Below is a small trained network, with its code and all its weights. Each question gives an input and a class and asks what happens when units are switched off, that is, made to give their printed mean instead of their output.

import numpy as np


def w(rows, s, z=0):
    codes = np.array(rows[::2]) - 128.0
    scale = np.full(codes.shape[1], s)
    scale[-1] = z or s
    return codes * scale


def norm(h):
    return h / np.sqrt((h * h).mean(-1, keepdims=True) + 1e-5)


def f(y):
    return np.maximum(y, 0)


def log_softmax(a):
    a = a - a.max(-1, keepdims=True)
    return a - np.log(np.exp(a).sum(-1, keepdims=True))


def net(x, mask):
    res = np.array(x, float).reshape(1, 4) / 4 @ E
    u = 0
    for l in range(4):
        y = f(norm(res) @ A[l][:, :-1].T + A[l][:, -1])
        res = res + np.where(mask[u : u + 9], y, B[l][:, -1]) @ B[l][:, :-1]
        u += 9
    return log_softmax(norm(res)[-1] @ U[:, :-1].T + U[:, -1])


A, B = {}, {}
E = w([
[173,187,137,210],'x0',
[154,198,170,72],'x1',
[255,119,55,197],'x2',
[120,169,74,33],'x3',
],0.007)
A[0] = w([
[159,91,60,84,82],'0.n0',
[134,28,222,191,162],'0.n1',
[148,190,107,150,97],'0.n2',
[148,74,151,254,182],'0.n3',
[30,97,44,130,90],'0.n4',
[213,204,178,122,84],'0.n5',
[91,149,158,69,167],'0.n6',
[169,31,202,166,2],'0.n7',
[177,111,102,166,38],'0.n8',
],0.01,0.0031)
B[0] = w([
[48,71,78,136,185],'0.n0',
[103,165,106,211,232],'0.n1',
[234,115,127,96,168],'0.n2',
[120,146,170,156,255],'0.n3',
[69,167,80,71,199],'0.n4',
[176,207,55,114,206],'0.n5',
[182,144,151,98,234],'0.n6',
[2,160,52,119,174],'0.n7',
[122,76,177,161,174],'0.n8',
],0.009,0.0056)
A[1] = w([
[194,117,150,85,141],'1.n0',
[111,87,116,174,128],'1.n1',
[79,134,252,96,184],'1.n2',
[138,120,195,206,109],'1.n3',
[85,132,149,146,141],'1.n4',
[210,131,92,158,252],'1.n5',
[149,165,193,149,122],'1.n6',
[131,68,81,180,103],'1.n7',
[136,183,103,158,81],'1.n8',
],0.013,0.0025)
B[1] = w([
[63,166,53,95,196],'1.n0',
[100,180,140,140,190],'1.n1',
[154,84,69,169,250],'1.n2',
[150,186,109,13,220],'1.n3',
[107,136,102,190,193],'1.n4',
[143,147,175,154,253],'1.n5',
[183,29,128,149,199],'1.n6',
[75,170,116,147,201],'1.n7',
[141,137,134,94,203],'1.n8',
],0.011,0.0053)
A[2] = w([
[152,47,136,79,107],'2.n0',
[50,129,81,72,230],'2.n1',
[57,199,171,123,90],'2.n2',
[131,150,183,82,172],'2.n3',
[47,56,84,123,2],'2.n4',
[198,68,84,151,134],'2.n5',
[123,127,151,89,169],'2.n6',
[180,66,159,107,69],'2.n7',
[128,127,157,4,147],'2.n8',
],0.011,0.0025)
B[2] = w([
[186,98,17,154,147],'2.n0',
[222,73,144,100,255],'2.n1',
[149,5,16,106,177],'2.n2',
[235,94,182,254,148],'2.n3',
[243,177,177,76,194],'2.n4',
[94,88,176,209,166],'2.n5',
[103,94,47,208,146],'2.n6',
[105,218,190,126,134],'2.n7',
[35,137,83,162,194],'2.n8',
],0.0055,0.0079)
A[3] = w([
[174,65,231,146,224],'3.n0',
[15,132,19,173,153],'3.n1',
[193,137,51,190,102],'3.n2',
[177,188,91,98,129],'3.n3',
[106,121,38,104,99],'3.n4',
[132,43,167,4,181],'3.n5',
[31,177,83,168,5],'3.n6',
[65,48,158,136,183],'3.n7',
[193,121,64,220,177],'3.n8',
],0.011,0.0028)
B[3] = w([
[252,66,195,28,150],'3.n0',
[183,90,120,169,255],'3.n1',
[106,90,146,90,238],'3.n2',
[57,204,138,119,208],'3.n3',
[181,122,145,109,220],'3.n4',
[137,52,1,169,189],'3.n5',
[130,146,92,144,177],'3.n6',
[144,162,251,134,149],'3.n7',
[31,60,222,101,253],'3.n8',
],0.007,0.0091)
U = w([
[98,180,190,158,142],'0',
[84,117,98,225,153],'1',
[93,180,114,95,33],'2',
[153,253,88,44,111],'3',
[149,82,42,87,196],'4',
[199,167,189,122,165],'5',
[134,50,167,125,143],'6',
[113,137,130,102,1],'7',
],0.023,0.0095)

Each question gives the input, the list of numbers given to net, and the class t.
The units are the neurons (one row each of A and B). Each row of codes is followed by its name. A weight is (code - 128) times the scale printed after its matrix; where a second scale follows, it is the last column's (A, B and U).
mask holds one flag per neuron, layer by layer. A switched-off neuron (its flag False) gives its mean, the last column of its row in B, instead of its output. The means were averaged over made-up inputs and are rounded, as every weight is.
A unit's drop is (log p(t) with every unit on - log p(t) with that unit switched off) / (log p(t) with every unit on - log p(t) with every unit switched off).
The circuit of an input: a set's keep is (log p(t) with only the set's units on - log p(t) with every unit switched off) / (log p(t) with every unit on - log p(t) with every unit switched off). Starting from the 12 units with the biggest drops (on a tie, the unit counted first), units are removed one at a time, each time the one whose removal leaves the highest keep (on an exact tie, the one counted first), for as long as the keep stays at least 0.8.
units of the circuit, in order: the units of the circuit, biggest drop first
k most important neurons: the k neurons with the biggest drops, biggest first
k most important neurons of layer l: the k neurons of layer l with the biggest drops, biggest first
input [1,3,-5,2], class 4: units of the circuit, in order => (1.n2)
input [6,-3,4,4], class 5: units of the circuit, in order => (1.n5; 1.n2)
input [-6,4,7,0], class 6: units of the circuit, in order => (1.n5; 3.n8)
input [5,-6,4,8], class 1: units of the circuit, in order => (1.n5; 1.n3)
input [8,7,-7,-7], class 5: units of the circuit, in order => (1.n6; 1.n3)
input [2,1,6,7], class 3: units of the circuit, in order => (1.n2; 1.n6)
input [5,-4,5,-1], class 5: units of the circuit, in order => (0.n3; 1.n5; 1.n3)
input [-5,4,6,-1], class 6: units of the circuit, in order => (3.n8; 1.n5)
input [-1,5,-5,-8], class 1: 4 most important neurons of layer 2 => (2.n1; 2.n4; 2.n3; 2.n2)
input [1,3,8,-6], class 5: units of the circuit, in order => (1.n5; 1.n3)
input [4,2,4,2], class 5: 2 most important neurons => (1.n5; 0.n4)
input [-7,2,0,-7], class 1: 2 most important neurons => (0.n7; 0.n1)
input [4,4,-7,4], class 4: 2 most important neurons of layer 0 => (0.n1; 0.n3)
input [3,1,5,1], class 5: units of the circuit, in order => (1.n5)
input [8,-3,-8,5], class 6: 3 most important neurons of layer 0 => (0.n5; 0.n7; 0.n0)
input [7,2,7,5], class 5: 4 most important neurons of layer 0 => (0.n4; 0.n8; 0.n7; 0.n2)
input [3,-4,7,5], class 1: 2 most important neurons => (1.n7; 0.n0)
input [1,7,-5,-1], class 6: 3 most important neurons => (1.n6; 1.n3; 2.n5)
input [1,5,3,1], class 3: 2 most important neurons => (0.n5; 1.n0)
input [-4,6,2,-7], class 1: units of the circuit, in order => (0.n1)
input [5,2,8,7], class 3: 2 most important neurons => (1.n0; 0.n5)
input [5,-3,4,8], class 0: 4 most important neurons => (1.n5; 1.n3; 3.n8; 1.n2)
input [2,1,6,-8], class 0: 2 most important neurons => (0.n7; 1.n3)
input [5,-3,-6,-2], class 6: 2 most important neurons => (3.n8; 1.n3)
